Below are the code and all the weights of a small trained network. Each question names an input and a class and asks about switching units off, where a switched-off unit gives its printed mean instead of its output.

import numpy as np


def w(rows, s, z=0):
    codes = np.array(rows[::2]) - 128.0
    scale = np.full(codes.shape[1], s)
    scale[-1] = z or s
    return codes * scale


def f(y):
    return y / 2 * (1 + np.tanh(0.7978845608 * (y + 0.044715 * y**3)))


def log_softmax(a):
    a = a - a.max(-1, keepdims=True)
    return a - np.log(np.exp(a).sum(-1, keepdims=True))


def net(x, mask):
    res = np.array(x, float).reshape(1, 2) / 4 @ E
    y = f(res @ A[0][:, :-1].T + A[0][:, -1])
    res = res + np.where(mask, y, B[0][:, -1]) @ B[0][:, :-1]
    return log_softmax(res[-1] @ U[:, :-1].T + U[:, -1])


A, B = {}, {}
E = w([
[183,60,75,98,227,184,177,197,2],'x0',
[215,211,59,253,242,36,34,33,59],'x1',
],0.0071)
A[0] = w([
[167,155,103,163,132,123,121,105,138,246],'N1',
[112,150,87,152,242,101,34,58,133,107],'N2',
[153,203,60,204,154,91,114,83,92,107],'N3',
[127,203,157,161,55,83,72,47,201,109],'N4',
[149,172,115,197,172,49,81,68,62,117],'N5',
[81,207,211,175,81,76,141,71,253,132],'N6',
[184,69,54,151,205,190,175,188,17,130],'N7',
],0.0057,0.011)
B[0] = w([
[182,38,202,76,208,30,232,123,222,254],'N1',
[68,56,135,146,71,211,123,189,102,190],'N2',
[44,119,185,163,67,228,201,182,143,191],'N3',
[93,204,30,75,149,108,170,63,43,190],'N4',
[52,55,153,192,127,193,193,125,124,208],'N5',
[69,126,60,1,193,159,226,119,59,209],'N6',
[70,159,63,49,183,108,212,28,54,221],'N7',
],0.0079,0.0095)
U = w([
[112,161,39,96,167,103,145,66,83,118],'0',
[84,83,174,126,86,201,147,176,147,171],'1',
[186,98,187,121,167,7,127,109,184,253],'2',
[148,168,118,156,110,134,91,124,136,72],'3',
[145,165,118,157,103,101,85,142,126,75],'4',
[141,158,121,153,112,115,82,144,128,73],'5',
[138,164,114,143,109,121,102,142,123,81],'6',
[146,152,124,139,106,134,89,118,126,75],'7',
],0.013,0.0052)

Each question gives the input, the list of numbers given to net, and the class t.
The units are the neurons (one row each of A and B). Each row of codes is followed by its name. A weight is (code - 128) times the scale printed after its matrix; where a second scale follows, it is the last column's (A, B and U).
mask holds one flag per neuron, in row order. A switched-off neuron (its flag False) gives its mean, the last column of its row in B, instead of its output. The means were averaged over made-up inputs and are rounded, as every weight is.
A unit's drop is (log p(t) with every unit on - log p(t) with that unit switched off) / (log p(t) with every unit on - log p(t) with every unit switched off).
The circuit of an input: a set's keep is (log p(t) with only the set's units on - log p(t) with every unit switched off) / (log p(t) with every unit on - log p(t) with every unit switched off). Starting from all 7 units, units are removed one at a time, each time the one whose removal leaves the highest keep (on an exact tie, the one counted first), for as long as the keep stays at least 0.8.
units of the circuit, in order: the units of the circuit, biggest drop first
unit that matters most: the unit with the biggest drop
k most important neurons: the k neurons with the biggest drops, biggest first
drop when u is switched off: that unit's drop, to one decimal
input [7,8], class 1: 4 most important neurons	(N3, N2, N5, N4)
input [-5,-4], class 0: 2 most important neurons	(N6, N3)
input [6,-3], class 0: units of the circuit, in order	(N7)
input [-6,-5], class 0: units of the circuit, in order	(N6, N3)
input [-6,7], class 1: 4 most important neurons	(N3, N2, N5, N7)
input [-7,-7], class 0: units of the circuit, in order	(N6, N4)
input [-3,0], class 2: units of the circuit, in order	(N7, N3)
input [3,3], class 2: units of the circuit, in order	(N6, N4)
input [-8,-7], class 0: 2 most important neurons	(N6, N4)
input [-2,3], class 2: 2 most important neurons	(N1, N7)
input [2,-3], class 2: 4 most important neurons	(N3, N2, N5, N6)
input [-1,-2], class 2: 3 most important neurons	(N3, N2, N5)
input [5,7], class 1: 3 most important neurons	(N3, N2, N5)
input [8,-3], class 0: unit that matters most	N7
input [-7,-6], class 0: 2 most important neurons	(N6, N4)
input [1,-3], class 2: 2 most important neurons	(N3, N2)
input [-3,1], class 2: 2 most important neurons	(N7, N1)
input [3,-2], class 2: 2 most important neurons	(N6, N4)
input [-4,5], class 1: drop when N5 is switched off	0.2
input [4,5], class 1: drop when N5 is switched off	0.2
input [-8,0], class 0: drop when N6 is switched off	0.1
input [-4,7], class 1: unit that matters most	N3
